Below are the code and all the weights of a small trained network. Each question names an input and a class and asks about switching units off, where a switched-off unit gives its printed mean instead of its output.

import numpy as np


def w(rows, s, z=0):
    codes = np.array(rows[::2]) - 128.0
    scale = np.full(codes.shape[1], s)
    scale[-1] = z or s
    return codes * scale


def f(y):
    return np.maximum(y, 0)


def log_softmax(a):
    a = a - a.max(-1, keepdims=True)
    return a - np.log(np.exp(a).sum(-1, keepdims=True))


def net(x, mask):
    res = np.array(x, float).reshape(1, 4) / 4 @ E
    y = f(res @ A[0][:, :-1].T + A[0][:, -1])
    res = res + np.where(mask, y, B[0][:, -1]) @ B[0][:, :-1]
    return log_softmax(res[-1] @ U[:, :-1].T + U[:, -1])


A, B = {}, {}
E = w([
[123,8,96,121,1,221,24,143,90],'x0',
[127,2,32,172,118,140,104,250,95],'x1',
[206,157,74,213,102,105,29,85,181],'x2',
[246,224,84,125,124,87,244,101,215],'x3',
],0.0074)
A[0] = w([
[60,120,155,112,210,113,173,180,64,254],'N1',
[243,161,38,208,117,64,104,118,254,164],'N2',
[155,123,62,112,163,91,180,209,129,138],'N3',
[198,101,53,128,92,134,167,151,193,220],'N4',
[215,243,146,86,131,113,217,59,203,68],'N5',
[123,170,179,131,123,129,65,33,143,100],'N6',
],0.0071,0.0038)
B[0] = w([
[16,116,156,254,168,72,74,171,161,207],'N1',
[123,198,205,225,213,15,151,81,191,230],'N2',
[86,127,195,229,163,86,109,108,166,175],'N3',
[67,116,160,226,159,89,68,151,149,195],'N4',
[163,64,54,171,122,156,70,225,47,248],'N5',
[67,130,199,159,161,93,103,119,185,168],'N6',
],0.0076,0.012)
U = w([
[106,187,192,154,187,54,151,109,208,136],'0',
[153,164,160,1,40,208,168,32,164,98],'1',
[251,196,59,103,142,117,212,115,108,53],'2',
[151,191,79,47,153,143,212,116,125,16],'3',
[121,52,74,144,74,195,77,176,48,253],'4',
],0.0091,0.0046)

Each question gives the input, the list of numbers given to net, and the class t.
The units are the neurons (one row each of A and B). Each row of codes is followed by its name. A weight is (code - 128) times the scale printed after its matrix; where a second scale follows, it is the last column's (A, B and U).
mask holds one flag per neuron, in row order. A switched-off neuron (its flag False) gives its mean, the last column of its row in B, instead of its output. The means were averaged over made-up inputs and are rounded, as every weight is.
A unit's drop is (log p(t) with every unit on - log p(t) with that unit switched off) / (log p(t) with every unit on - log p(t) with every unit switched off).
The circuit of an input: a set's keep is (log p(t) with only the set's units on - log p(t) with every unit switched off) / (log p(t) with every unit on - log p(t) with every unit switched off). Starting from all 6 units, units are removed one at a time, each time the one whose removal leaves the highest keep (on an exact tie, the one counted first), for as long as the keep stays at least 0.8.
units of the circuit, in order: the units of the circuit, biggest drop first
unit that matters most: the unit with the biggest drop
k most important neurons: the k neurons with the biggest drops, biggest first
drop of u: that unit's drop, to one decimal
input [-5,-8,-1,0], class 4: unit that matters most	N5
input [2,-7,-7,4], class 4: units of the circuit, in order	N5, N2
input [1,-6,-2,1], class 4: units of the circuit, in order	N2, N5
input [7,8,-3,7], class 0: 3 most important neurons	N5, N3, N4
input [8,-6,-6,6], class 4: 2 most important neurons	N2, N5
input [4,7,-6,7], class 0: 3 most important neurons	N5, N3, N4
input [2,-6,-2,0], class 4: 2 most important neurons	N2, N3
input [6,0,4,1], class 0: 2 most important neurons	N5, N2
input [-2,-4,-7,6], class 4: drop of N5	0.6
input [2,-6,-7,5], class 4: drop of N5	0.3
input [-5,-2,-2,1], class 4: drop of N2	0.4
input [6,-7,-7,8], class 4: drop of N5	0.4
